Here is a tiny trained network, its code and every weight. The questions are about switching its units off for an input and a class, where a switched-off unit gives its printed mean instead of its output.

import numpy as np


def w(rows, s, z=0):
    codes = np.array(rows[::2]) - 128.0
    scale = np.full(codes.shape[1], s)
    scale[-1] = z or s
    return codes * scale


def f(y):
    return np.maximum(y, 0)


def log_softmax(a):
    a = a - a.max(-1, keepdims=True)
    return a - np.log(np.exp(a).sum(-1, keepdims=True))


def net(x, mask):
    res = np.array(x, float).reshape(1, 6) / 4 @ E
    y = f(res @ A[0][:, :-1].T + A[0][:, -1])
    res = res + np.where(mask, y, B[0][:, -1]) @ B[0][:, :-1]
    return log_softmax(res[-1] @ U[:, :-1].T + U[:, -1])


A, B = {}, {}
E = w([
[52,204,140,117,157,110,116,127,221,183,5],'x0',
[167,104,129,217,176,171,9,139,106,57,100],'x1',
[51,124,234,239,73,85,193,163,137,104,194],'x2',
[151,152,141,151,137,226,199,47,73,75,156],'x3',
[22,75,148,111,144,111,38,124,112,87,120],'x4',
[139,3,134,113,84,166,145,159,247,79,151],'x5',
],0.0083)
A[0] = w([
[4,170,201,184,119,94,189,129,175,141,99,88],'neuron 1',
[111,111,134,51,107,116,252,130,206,151,131,36],'neuron 2',
[48,130,170,83,118,62,170,126,121,150,149,14],'neuron 3',
[157,134,147,234,119,186,220,134,162,109,133,2],'neuron 4',
[120,84,141,169,112,115,127,151,84,109,189,195],'neuron 5',
[94,89,142,76,120,141,63,141,205,120,112,233],'neuron 6',
],0.017,0.00073)
B[0] = w([
[126,223,196,244,201,148,78,46,187,98,79,254],'neuron 1',
[217,96,159,63,89,157,181,159,252,115,181,233],'neuron 2',
[175,181,140,141,90,69,148,164,91,176,131,205],'neuron 3',
[149,206,96,103,78,33,237,141,64,194,152,220],'neuron 4',
[225,114,186,182,139,132,113,150,171,117,154,196],'neuron 5',
[39,66,110,113,150,167,109,109,124,93,133,212],'neuron 6',
],0.012,0.021)
U = w([
[183,155,148,181,142,124,125,99,115,149,95,170],'0',
[147,123,136,129,100,169,209,93,142,120,174,83],'1',
[112,38,146,91,100,95,74,215,209,150,130,27],'2',
[66,83,69,92,160,237,106,63,124,96,63,218],'3',
[47,102,136,155,123,102,90,118,181,147,97,4],'4',
[143,54,140,182,123,146,97,124,2,54,194,158],'5',
[105,133,50,67,103,86,168,149,76,214,104,184],'6',
],0.01,0.0031)

Each question gives the input, the list of numbers given to net, and the class t.
The units are the neurons (one row each of A and B). Each row of codes is followed by its name. A weight is (code - 128) times the scale printed after its matrix; where a second scale follows, it is the last column's (A, B and U).
mask holds one flag per neuron, in row order. A switched-off neuron (its flag False) gives its mean, the last column of its row in B, instead of its output. The means were averaged over made-up inputs and are rounded, as every weight is.
A unit's drop is (log p(t) with every unit on - log p(t) with that unit switched off) / (log p(t) with every unit on - log p(t) with every unit switched off).
The circuit of an input: a set's keep is (log p(t) with only the set's units on - log p(t) with every unit switched off) / (log p(t) with every unit on - log p(t) with every unit switched off). Starting from all 6 units, units are removed one at a time, each time the one whose removal leaves the highest keep (on an exact tie, the one counted first), for as long as the keep stays at least 0.8.
units of the circuit, in order: the units of the circuit, biggest drop first
k most important neurons: the k neurons with the biggest drops, biggest first
drop when u is switched off: that unit's drop, to one decimal
input [-8,-3,6,-3,0,-1], class 0: units of the circuit, in order	[neuron 5]
input [-4,7,-4,2,-8,-5], class 6: units of the circuit, in order	[neuron 1; neuron 5]
input [-3,3,-7,6,-3,-1], class 3: 4 most important neurons	[neuron 4; neuron 3; neuron 2; neuron 5]
input [-8,-8,-8,-7,-2,0], class 2: units of the circuit, in order	[neuron 4; neuron 1]
input [-4,5,-2,-5,7,0], class 5: units of the circuit, in order	[neuron 2; neuron 1]
input [-6,-2,-7,4,4,-5], class 5: 2 most important neurons	[neuron 4; neuron 1]
input [4,3,-8,-8,-8,-6], class 6: 4 most important neurons	[neuron 1; neuron 5; neuron 2; neuron 6]
input [-4,-2,-3,1,5,-5], class 5: 4 most important neurons	[neuron 4; neuron 1; neuron 2; neuron 3]
input [5,7,-3,5,2,-7], class 3: 2 most important neurons	[neuron 4; neuron 3]
input [-5,0,1,5,8,-2], class 5: units of the circuit, in order	[neuron 1; neuron 2]
input [-7,2,-8,5,-8,-5], class 6: 3 most important neurons	[neuron 1; neuron 2; neuron 5]
input [-2,-8,4,4,2,-3], class 0: 2 most important neurons	[neuron 1; neuron 3]
input [-8,1,7,2,1,1], class 0: 4 most important neurons	[neuron 5; neuron 2; neuron 6; neuron 4]
input [4,-1,2,6,7,7], class 4: most important neuron	[neuron 6]
input [-8,0,-1,-8,-2,-2], class 5: 3 most important neurons	[neuron 2; neuron 1; neuron 4]
input [3,-7,-8,6,1,-8], class 6: 2 most important neurons	[neuron 1; neuron 5]
input [4,3,0,-5,4,-7], class 4: 2 most important neurons	[neuron 4; neuron 5]
input [5,2,-7,-2,-8,6], class 2: 2 most important neurons	[neuron 1; neuron 2]
input [5,-2,-5,-2,2,0], class 2: 2 most important neurons	[neuron 1; neuron 4]
input [-8,-8,1,-1,6,-4], class 0: units of the circuit, in order	[neuron 3]
input [6,-1,-1,2,-8,0], class 1: drop when neuron 2 is switched off	0.3
input [2,1,-4,-6,6,-6], class 3: drop when neuron 4 is switched off	0.6
input [8,2,-5,-3,6,-5], class 3: drop when neuron 1 is switched off	0.0
input [7,2,-7,-6,-8,8], class 2: drop when neuron 1 is switched off	0.2
